Below are the code and all the weights of a small trained network. Each question names an input and a class and asks about switching units off, where a switched-off unit gives its printed mean instead of its output.

import numpy as np


def w(rows, s, z=0):
    codes = np.array(rows[::2]) - 128.0
    scale = np.full(codes.shape[1], s)
    scale[-1] = z or s
    return codes * scale


def f(y):
    return y / 2 * (1 + np.tanh(0.7978845608 * (y + 0.044715 * y**3)))


def log_softmax(a):
    a = a - a.max(-1, keepdims=True)
    return a - np.log(np.exp(a).sum(-1, keepdims=True))


def net(x, mask):
    res = np.array(x, float).reshape(1, 7) / 4 @ E
    y = f(res @ A[0][:, :-1].T + A[0][:, -1])
    res = res + np.where(mask, y, B[0][:, -1]) @ B[0][:, :-1]
    return log_softmax(res[-1] @ U[:, :-1].T + U[:, -1])


A, B = {}, {}
E = w([
[126,125,125,129,126],'x0',
[127,131,128,126,129],'x1',
[71,133,208,62,140],'x2',
[128,133,130,128,128],'x3',
[100,160,99,107,39],'x4',
[63,139,172,208,130],'x5',
[178,128,254,153,90],'x6',
],0.0077)
A[0] = w([
[110,155,106,122,5,90],'n0',
[180,128,101,195,117,96],'n1',
[60,139,140,193,131,77],'n2',
[189,101,171,137,89,90],'n3',
[176,149,101,182,122,99],'n4',
[94,108,110,116,28,26],'n5',
[85,145,156,97,153,67],'n6',
[158,114,119,77,130,13],'n7',
[186,170,97,184,125,70],'n8',
[69,140,189,33,166,48],'n9',
[116,125,124,127,97,1],'n10',
[159,117,141,143,207,82],'n11',
[148,147,127,107,149,140],'n12',
[166,136,161,131,97,14],'n13',
[181,129,119,64,128,96],'n14',
[169,140,168,141,103,45],'n15',
[86,116,73,119,153,29],'n16',
[169,81,115,76,113,164],'n17',
[144,134,100,144,141,100],'n18',
[158,114,140,144,229,52],'n19',
[61,140,140,194,132,74],'n20',
[158,128,104,161,120,4],'n21',
[201,155,122,45,131,47],'n22',
[171,150,162,133,108,65],'n23',
[78,133,72,107,172,149],'n24',
[168,134,167,133,101,56],'n25',
[148,103,135,127,193,37],'n26',
[165,115,95,172,109,15],'n27',
],0.011,0.0055)
B[0] = w([
[179,82,170,59,175,226],'n0',
[114,119,112,108,52,204],'n1',
[125,76,87,211,188,191],'n2',
[89,206,138,139,122,188],'n3',
[114,115,110,113,73,185],'n4',
[142,105,116,55,205,153],'n5',
[128,116,61,118,103,140],'n6',
[98,103,61,139,175,116],'n7',
[95,107,98,110,69,178],'n8',
[119,120,59,78,4,217],'n9',
[83,102,64,83,205,92],'n10',
[166,119,145,68,155,183],'n11',
[123,120,138,142,130,148],'n12',
[65,177,69,120,185,121],'n13',
[132,107,100,193,161,173],'n14',
[65,183,99,116,149,144],'n15',
[72,203,96,103,155,160],'n16',
[120,100,153,199,133,209],'n17',
[86,131,125,121,109,142],'n18',
[153,84,149,44,180,194],'n19',
[138,84,83,208,189,190],'n20',
[115,122,29,78,138,110],'n21',
[129,82,68,217,197,173],'n22',
[97,175,106,129,149,140],'n23',
[107,216,186,144,100,253],'n24',
[91,197,88,121,152,144],'n25',
[143,124,103,70,180,138],'n26',
[120,113,25,71,109,132],'n27',
],0.028,0.0039)
U = w([
[112,101,86,97,57,72],'0',
[114,103,110,207,207,84],'1',
[49,254,174,106,186,67],'2',
[161,104,196,30,212,84],'3',
[135,134,203,143,116,255],'4',
[138,132,208,149,118,230],'5',
],0.0067,0.0092)

Each question gives the input, the list of numbers given to net, and the class t.
The units are the neurons (one row each of A and B). Each row of codes is followed by its name. A weight is (code - 128) times the scale printed after its matrix; where a second scale follows, it is the last column's (A, B and U).
mask holds one flag per neuron, in row order. A switched-off neuron (its flag False) gives its mean, the last column of its row in B, instead of its output. The means were averaged over made-up inputs and are rounded, as every weight is.
A unit's drop is (log p(t) with every unit on - log p(t) with that unit switched off) / (log p(t) with every unit on - log p(t) with every unit switched off).
The circuit of an input: a set's keep is (log p(t) with only the set's units on - log p(t) with every unit switched off) / (log p(t) with every unit on - log p(t) with every unit switched off). Starting from the 12 units with the biggest drops (on a tie, the unit counted first), units are removed one at a time, each time the one whose removal leaves the highest keep (on an exact tie, the one counted first), for as long as the keep stays at least 0.8.
units of the circuit, in order: the units of the circuit, biggest drop first
unit that matters most: the unit with the biggest drop
k most important neurons: the k neurons with the biggest drops, biggest first
drop when u is switched off: that unit's drop, to one decimal
input [-5,-8,-2,-1,8,8,5], class 1: units of the circuit, in order => (n2)
input [4,-3,-6,-2,-3,-1,-7], class 2: 2 most important neurons => (n24; n16)
input [-8,-5,-3,8,-4,-8,8], class 1: 2 most important neurons => (n22; n14)
input [-8,5,-6,-5,-8,-5,1], class 3: 2 most important neurons => (n19; n11)
input [2,1,7,0,4,-8,-6], class 1: 3 most important neurons => (n22; n14; n17)
input [-8,4,-5,1,-7,-5,-5], class 3: 3 most important neurons => (n19; n11; n26)
input [4,7,5,0,4,-6,7], class 2: units of the circuit, in order => (n3; n25)
input [7,6,-6,2,-7,-5,2], class 3: 3 most important neurons => (n19; n11; n9)
input [-5,1,-2,7,-8,-5,7], class 3: 4 most important neurons => (n19; n11; n24; n26)
input [8,-8,2,7,8,-5,6], class 3: 2 most important neurons => (n0; n5)
input [5,-6,-8,-3,-8,6,8], class 0: units of the circuit, in order => (n1; n8)
input [8,-4,2,8,7,8,-5], class 1: 2 most important neurons => (n2; n20)
input [-7,2,8,-8,-3,0,7], class 0: 3 most important neurons => (n9; n24; n6)
input [-4,2,-1,-3,7,-4,-8], class 2: units of the circuit, in order => (n24)
input [-4,2,-5,-7,2,5,7], class 2: 3 most important neurons => (n3; n15; n25)
input [-7,-2,-7,7,8,0,4], class 3: 3 most important neurons => (n0; n5; n9)
input [-3,8,6,-3,5,3,-8], class 2: drop when n24 is switched off => 1.0
input [5,7,8,7,-2,-8,-8], class 0: drop when n20 is switched off => 0.2
input [3,-6,-5,5,4,-6,-2], class 1: drop when n1 is switched off => -0.1
input [-1,0,3,-8,-6,-5,8], class 2: unit that matters most => n3
